Here is a tiny trained network, its code and every weight. The questions are about switching its units off for an input and a target symbol, where a switched-off unit gives its printed mean instead of its output.

import numpy as np


def w(rows, s, z=0):
    codes = np.array(rows[::2]) - 128.0
    scale = np.full(codes.shape[1], s)
    scale[-1] = z or s
    return codes * scale


def norm(h):
    return h / np.sqrt((h * h).mean(-1, keepdims=True) + 1e-5)


def f(y):
    return np.maximum(y, 0)


def softmax(a):
    e = np.exp(a - a.max(-1, keepdims=True))
    return e / e.sum(-1, keepdims=True)


def log_softmax(a):
    a = a - a.max(-1, keepdims=True)
    return a - np.log(np.exp(a).sum(-1, keepdims=True))


def net(x, mask):
    ids = ['ΓΔΘΛΞΦαβεημστψω'.index(c) for c in x.split()]
    T = len(ids)
    res = E[ids] + P[:T]
    r = norm(res)
    for j in range(2):
        rows = slice(3 * j, 3 * j + 3)
        q, k, v = (r @ M[0][rows].T for M in (Q, K, V))
        z = softmax(np.where(np.tri(T) > 0, q @ k.T / 3**0.5, -1e9)) @ v
        o = O[0][rows]
        res = res + np.where(mask[j], z, o[:, -1]) @ o[:, :-1]
    y = f(norm(res) @ A[0][:, :-1].T + A[0][:, -1])
    res = res + np.where(mask[2:6], y, B[0][:, -1]) @ B[0][:, :-1]
    return log_softmax(norm(res)[-1] @ U[:, :-1].T + U[:, -1])


Q, K, V, O, A, B = {}, {}, {}, {}, {}, {}
E = w([
[58,123,130,107,79],'Γ',
[188,146,159,151,163],'Δ',
[52,128,79,155,81],'Θ',
[140,117,3,95,130],'Λ',
[67,110,137,169,115],'Ξ',
[153,150,184,105,84],'Φ',
[155,176,131,67,21],'α',
[95,160,101,162,120],'β',
[120,176,138,108,140],'ε',
[56,107,163,145,132],'η',
[188,87,129,163,132],'μ',
[130,129,53,108,127],'σ',
[88,117,102,127,82],'τ',
[138,124,104,178,113],'ψ',
[154,78,112,144,138],'ω',
],0.025)
P = w([
[224,133,69,198,1],'0',
[165,140,90,167,36],'1',
[116,118,110,162,71],'2',
[95,100,115,153,86],'3',
[77,94,120,144,107],'4',
[62,89,110,143,123],'5',
[47,92,108,144,142],'6',
[28,96,98,141,166],'7',
[13,104,92,141,190],'8',
[2,100,85,142,220],'9',
],0.0044)
Q[0] = w([
[157,194,132,49,130],'h0',
[98,192,46,105,140],'h0',
[55,174,150,249,134],'h0',
[208,127,140,101,130],'h1',
[150,127,146,159,73],'h1',
[115,116,59,122,78],'h1',
],0.011)
K[0] = w([
[141,251,129,108,122],'h0',
[129,151,81,45,164],'h0',
[132,130,90,192,247],'h0',
[72,113,111,159,127],'h1',
[177,137,137,158,112],'h1',
[171,51,121,97,102],'h1',
],0.014)
V[0] = w([
[126,78,88,33,82],'h0',
[166,96,249,169,164],'h0',
[120,139,17,42,229],'h0',
[118,145,159,217,78],'h1',
[76,203,155,91,182],'h1',
[89,156,2,139,141],'h1',
],0.0095)
O[0] = w([
[130,87,47,192,71,85],'h0',
[100,127,166,188,162,4],'h0',
[205,138,139,137,2,115],'h0',
[108,111,192,114,82,200],'h1',
[70,107,91,112,113,173],'h1',
[144,121,92,99,176,216],'h1',
],0.0067,0.0048)
A[0] = w([
[108,156,176,132,98,57],'n0',
[66,81,68,236,100,62],'n1',
[240,171,210,89,101,212],'n2',
[165,150,250,97,107,4],'n3',
],0.011,0.0029)
B[0] = w([
[155,99,160,119,81,177],'n0',
[215,115,193,165,145,253],'n1',
[173,1,177,234,195,218],'n2',
[165,190,39,118,151,176],'n3',
],0.0095,0.0052)
U = w([
[120,123,133,117,125,69],'Γ',
[128,107,23,135,142,254],'Δ',
[167,94,153,91,93,51],'Θ',
[193,148,234,45,177,127],'Λ',
[132,143,91,170,99,172],'Ξ',
[130,131,138,112,136,61],'Φ',
[40,71,195,105,177,70],'α',
[142,178,157,172,124,103],'β',
[98,164,161,164,108,162],'ε',
[99,142,173,19,108,165],'η',
[134,164,203,166,57,127],'μ',
[58,255,74,117,153,198],'σ',
[238,101,140,222,181,123],'τ',
[82,87,73,201,77,84],'ψ',
[128,98,121,123,112,93],'ω',
],0.012,0.0063)

Each question gives the input, a string of symbols that net reads in full, and the target symbol t.
The units are the heads (3 rows each of Q, K, V and O) and the neurons (one row each of A and B). Each row of codes is followed by its name. A weight is (code - 128) times the scale printed after its matrix; where a second scale follows, it is the last column's (O, A, B and U).
mask holds one flag per unit, heads first, then neurons. A switched-off unit (its flag False) gives its mean, the last column of its rows in O or B, instead of its output. The means were averaged over made-up inputs and are rounded, as every weight is.
A unit's drop is (log p(t) with every unit on - log p(t) with that unit switched off) / (log p(t) with every unit on - log p(t) with every unit switched off).
The circuit of an input: a set's keep is (log p(t) with only the set's units on - log p(t) with every unit switched off) / (log p(t) with every unit on - log p(t) with every unit switched off). Starting from all 6 units, units are removed one at a time, each time the one whose removal leaves the highest keep (on an exact tie, the one counted first), for as long as the keep stays at least 0.8.
circuit, biggest first: the units of the circuit, biggest drop first
most important unit: the unit with the biggest drop
top k neurons: the k neurons with the biggest drops, biggest first
drop when u is switched off: that unit's drop, to one decimal
input η ε ε β Ξ ε α ε Φ β, target μ: circuit, biggest first : h1; n1; h0; n3
input β Φ ε τ, target μ: most important unit : h1
input ω η ε η Γ τ, target τ: circuit, biggest first : n1; h0
input μ Θ ε σ Γ ω Γ, target μ: circuit, biggest first : h0; h1
input Φ ε β Θ, target μ: top 2 neurons : n1; n2
input Λ η Φ, target τ: top 3 neurons : n3; n2; n0
input ε Γ ω Θ ε η ω τ, target τ: circuit, biggest first : n1; h1
input η Γ Γ, target α: top 2 neurons : n1; n3
input β τ ε σ ε β Φ ε, target η: circuit, biggest first : h1; h0; n1; n3
input Δ ε Ξ Γ ω Φ, target τ: top 2 neurons : n2; n3
input Δ η ε Ξ τ ψ ω ε β, target τ: drop when n2 is switched off : -0.2
input Γ Θ Φ Γ ε, target τ: drop when n2 is switched off : 1.7
input Δ ω α, target τ: drop when h1 is switched off : 1.0
input β ε Φ Γ ε ε Γ μ ε, target σ: circuit, biggest first : h1
input ε ψ β ε τ Γ τ ε, target η: drop when n3 is switched off : 0.2
